Below is a small trained network, with its code and all its weights. Each question gives an input and a target symbol and asks what happens when units are switched off, that is, made to give their printed mean instead of their output.

import numpy as np


def w(rows, s, z=0):
    codes = np.array(rows[::2]) - 128.0
    scale = np.full(codes.shape[1], s)
    scale[-1] = z or s
    return codes * scale


def norm(h):
    return h / np.sqrt((h * h).mean(-1, keepdims=True) + 1e-5)


def f(y):
    return np.maximum(y, 0)


def softmax(a):
    e = np.exp(a - a.max(-1, keepdims=True))
    return e / e.sum(-1, keepdims=True)


def log_softmax(a):
    a = a - a.max(-1, keepdims=True)
    return a - np.log(np.exp(a).sum(-1, keepdims=True))


def net(x, mask):
    ids = ['ΘΠΨΩαγεζμσ'.index(c) for c in x.split()]
    T = len(ids)
    res = E[ids] + P[:T]
    r = norm(res)
    for j in range(2):
        rows = slice(3 * j, 3 * j + 3)
        q, k, v = (r @ M[0][rows].T for M in (Q, K, V))
        z = softmax(np.where(np.tri(T) > 0, q @ k.T / 3**0.5, -1e9)) @ v
        o = O[0][rows]
        res = res + np.where(mask[j], z, o[:, -1]) @ o[:, :-1]
    y = f(norm(res) @ A[0][:, :-1].T + A[0][:, -1])
    res = res + np.where(mask[2:14], y, B[0][:, -1]) @ B[0][:, :-1]
    return log_softmax(norm(res)[-1] @ U[:, :-1].T + U[:, -1])


Q, K, V, O, A, B = {}, {}, {}, {}, {}, {}
E = w([
[170,121,75,145,77,66,150,103,146],'Θ',
[90,137,124,133,203,8,147,146,127],'Π',
[150,139,127,78,128,109,91,90,102],'Ψ',
[157,149,94,84,105,110,93,74,182],'Ω',
[122,221,134,105,162,187,165,171,201],'α',
[104,147,118,175,85,67,166,145,175],'γ',
[219,159,145,143,173,123,200,209,92],'ε',
[139,128,33,59,162,113,202,107,124],'ζ',
[59,162,108,125,62,107,132,130,95],'μ',
[159,181,139,130,195,117,103,59,183],'σ',
],0.016)
P = w([
[148,248,137,132,113,74,161,65,118],'0',
[163,239,49,118,132,84,74,200,92],'1',
[124,188,164,112,102,99,181,65,142],'2',
[139,191,103,121,130,111,75,187,110],'3',
[115,132,183,102,109,124,173,76,160],'4',
[113,151,128,111,118,125,87,188,121],'5',
[117,113,177,97,119,132,180,82,174],'6',
],0.013)
Q[0] = w([
[128,34,104,171,133,215,100,87,97],'head 1',
[135,142,234,54,68,99,230,26,121],'head 1',
[86,10,167,192,116,239,115,102,171],'head 1',
[126,17,135,205,151,247,95,137,136],'head 2',
[152,254,57,111,168,89,91,222,111],'head 2',
[111,158,195,99,104,82,188,4,123],'head 2',
],0.0094)
K[0] = w([
[150,209,113,120,134,51,108,131,75],'head 1',
[163,108,93,85,158,238,186,189,128],'head 1',
[153,243,99,159,129,92,119,152,137],'head 1',
[174,251,139,145,120,72,114,140,102],'head 2',
[165,83,195,174,85,195,109,111,135],'head 2',
[82,49,88,90,194,70,130,127,131],'head 2',
],0.013)
V[0] = w([
[166,107,88,56,128,167,96,37,78],'head 1',
[202,61,146,160,128,2,98,102,110],'head 1',
[138,167,212,74,198,92,153,131,12],'head 1',
[214,133,109,91,122,161,150,114,43],'head 2',
[89,107,142,127,27,109,16,47,74],'head 2',
[205,115,96,114,1,248,168,122,100],'head 2',
],0.0099)
O[0] = w([
[33,121,204,149,199,87,53,113,24,254],'head 1',
[106,95,253,71,34,103,171,56,76,213],'head 1',
[95,12,188,117,230,186,203,169,122,213],'head 1',
[73,117,127,39,224,181,121,108,147,131],'head 2',
[234,159,167,118,255,144,161,202,96,233],'head 2',
[162,184,19,44,199,225,188,94,59,17],'head 2',
],0.0095,0.0034)
A[0] = w([
[90,141,110,85,77,132,118,179,51,19],'neuron 1',
[73,180,78,141,171,118,82,200,88,1],'neuron 2',
[164,110,175,145,145,130,220,84,153,109],'neuron 3',
[145,118,141,105,141,100,172,52,107,47],'neuron 4',
[157,85,84,131,74,161,96,120,173,219],'neuron 5',
[110,82,46,163,180,161,59,230,133,100],'neuron 6',
[182,122,70,156,84,91,162,97,137,241],'neuron 7',
[158,142,163,144,107,164,185,132,223,143],'neuron 8',
[51,138,148,127,167,154,103,68,155,151],'neuron 9',
[172,185,93,156,168,154,122,185,115,97],'neuron 10',
[89,156,93,130,118,120,194,181,88,114],'neuron 11',
[167,8,139,138,137,178,238,154,223,114],'neuron 12',
],0.014,0.0033)
B[0] = w([
[183,162,149,106,158,100,124,93,212,178],'neuron 1',
[129,101,59,171,90,167,71,72,55,224],'neuron 2',
[133,82,39,205,107,232,99,105,103,225],'neuron 3',
[118,180,162,131,80,206,124,166,178,231],'neuron 4',
[88,153,124,135,167,153,176,137,46,176],'neuron 5',
[188,149,246,182,143,180,187,122,253,184],'neuron 6',
[65,125,147,177,174,158,174,143,103,211],'neuron 7',
[234,102,99,87,186,66,97,139,79,215],'neuron 8',
[186,95,90,76,111,88,185,100,130,214],'neuron 9',
[30,149,82,120,163,39,68,141,166,228],'neuron 10',
[172,129,171,75,103,129,89,68,114,176],'neuron 11',
[146,140,106,35,71,138,45,181,131,254],'neuron 12',
],0.012,0.0073)
U = w([
[55,165,120,175,88,222,167,115,140,247],'Θ',
[88,105,189,145,49,73,137,142,171,230],'Π',
[131,109,183,100,184,150,178,137,90,178],'Ψ',
[192,239,193,41,83,98,181,114,154,34],'Ω',
[145,164,101,131,167,123,162,164,255,195],'α',
[189,158,87,136,87,74,240,166,78,150],'γ',
[191,98,101,62,53,164,110,187,131,139],'ε',
[65,117,73,40,94,87,225,82,170,169],'ζ',
[99,171,70,130,125,104,73,84,74,106],'μ',
[244,103,120,167,110,136,143,22,173,2],'σ',
],0.007,0.0027)

Each question gives the input, a string of symbols that net reads in full, and the target symbol t.
The units are the heads (3 rows each of Q, K, V and O) and the neurons (one row each of A and B). Each row of codes is followed by its name. A weight is (code - 128) times the scale printed after its matrix; where a second scale follows, it is the last column's (O, A, B and U).
mask holds one flag per unit, heads first, then neurons. A switched-off unit (its flag False) gives its mean, the last column of its rows in O or B, instead of its output. The means were averaged over made-up inputs and are rounded, as every weight is.
A unit's drop is (log p(t) with every unit on - log p(t) with that unit switched off) / (log p(t) with every unit on - log p(t) with every unit switched off).
The circuit of an input: a set's keep is (log p(t) with only the set's units on - log p(t) with every unit switched off) / (log p(t) with every unit on - log p(t) with every unit switched off). Starting from the 12 units with the biggest drops (on a tie, the unit counted first), units are removed one at a time, each time the one whose removal leaves the highest keep (on an exact tie, the one counted first), for as long as the keep stays at least 0.8.
circuit, biggest first: the units of the circuit, biggest drop first
k most important neurons: the k neurons with the biggest drops, biggest first
heads that matter: for each layer, one digit per head in row order, 1 if its drop is at least 0.15 and else 0, layers parted by /
drop of u: that unit's drop, to one decimal
input Ω Ω ζ Ω Ω, target ζ: circuit, biggest first	head 2; neuron 9
input Ω α Θ, target α: circuit, biggest first	head 1
input Ω Ω ε Ψ, target ζ: circuit, biggest first	head 2; neuron 9
input Ω Ω Θ α, target Ω: circuit, biggest first	head 1; neuron 3
input Ω Ω Ω Ω α, target α: 2 most important neurons	neuron 6; neuron 10
input Θ Ω Ω α, target μ: circuit, biggest first	neuron 2; head 1
input Ω ε Ψ, target ε: circuit, biggest first	head 1; neuron 12
input Ω Ψ Ω μ ζ Ψ, target σ: heads that matter	10
input Ω ε Θ Π, target Ω: circuit, biggest first	head 1; head 2; neuron 1
input Θ ζ Ψ Ψ Ψ Π, target Ψ: circuit, biggest first	head 1; head 2
input Θ Ψ Θ σ, target Ω: circuit, biggest first	head 1; neuron 2
input ε Θ σ Ψ σ Ω Ψ, target ε: circuit, biggest first	neuron 12; head 1
input Θ Π ε Ω Ω μ Ω, target ε: 2 most important neurons	neuron 12; neuron 8
input Ω Ω Ω Θ μ Θ, target α: circuit, biggest first	head 1; neuron 6
input ζ μ Ψ Ψ Θ μ Θ, target ζ: circuit, biggest first	head 2
input Ω Ω Ω γ, target μ: circuit, biggest first	neuron 2; head 2; neuron 10
input ε Ψ Ω, target ε: 2 most important neurons	neuron 12; neuron 3
input Ω Ψ ε Θ, target ζ: circuit, biggest first	head 2; neuron 9
input Ω Ψ Ψ Ω Ω, target Ω: drop of neuron 6	0.0
input Θ μ Ω Θ Ψ Θ, target Ψ: circuit, biggest first	head 1
input μ ε Θ, target ε: drop of neuron 12	0.5
input Ω μ μ Ω Ω σ, target μ: drop of head 1	0.3
input Ω σ μ Ω, target α: drop of neuron 10	0.2
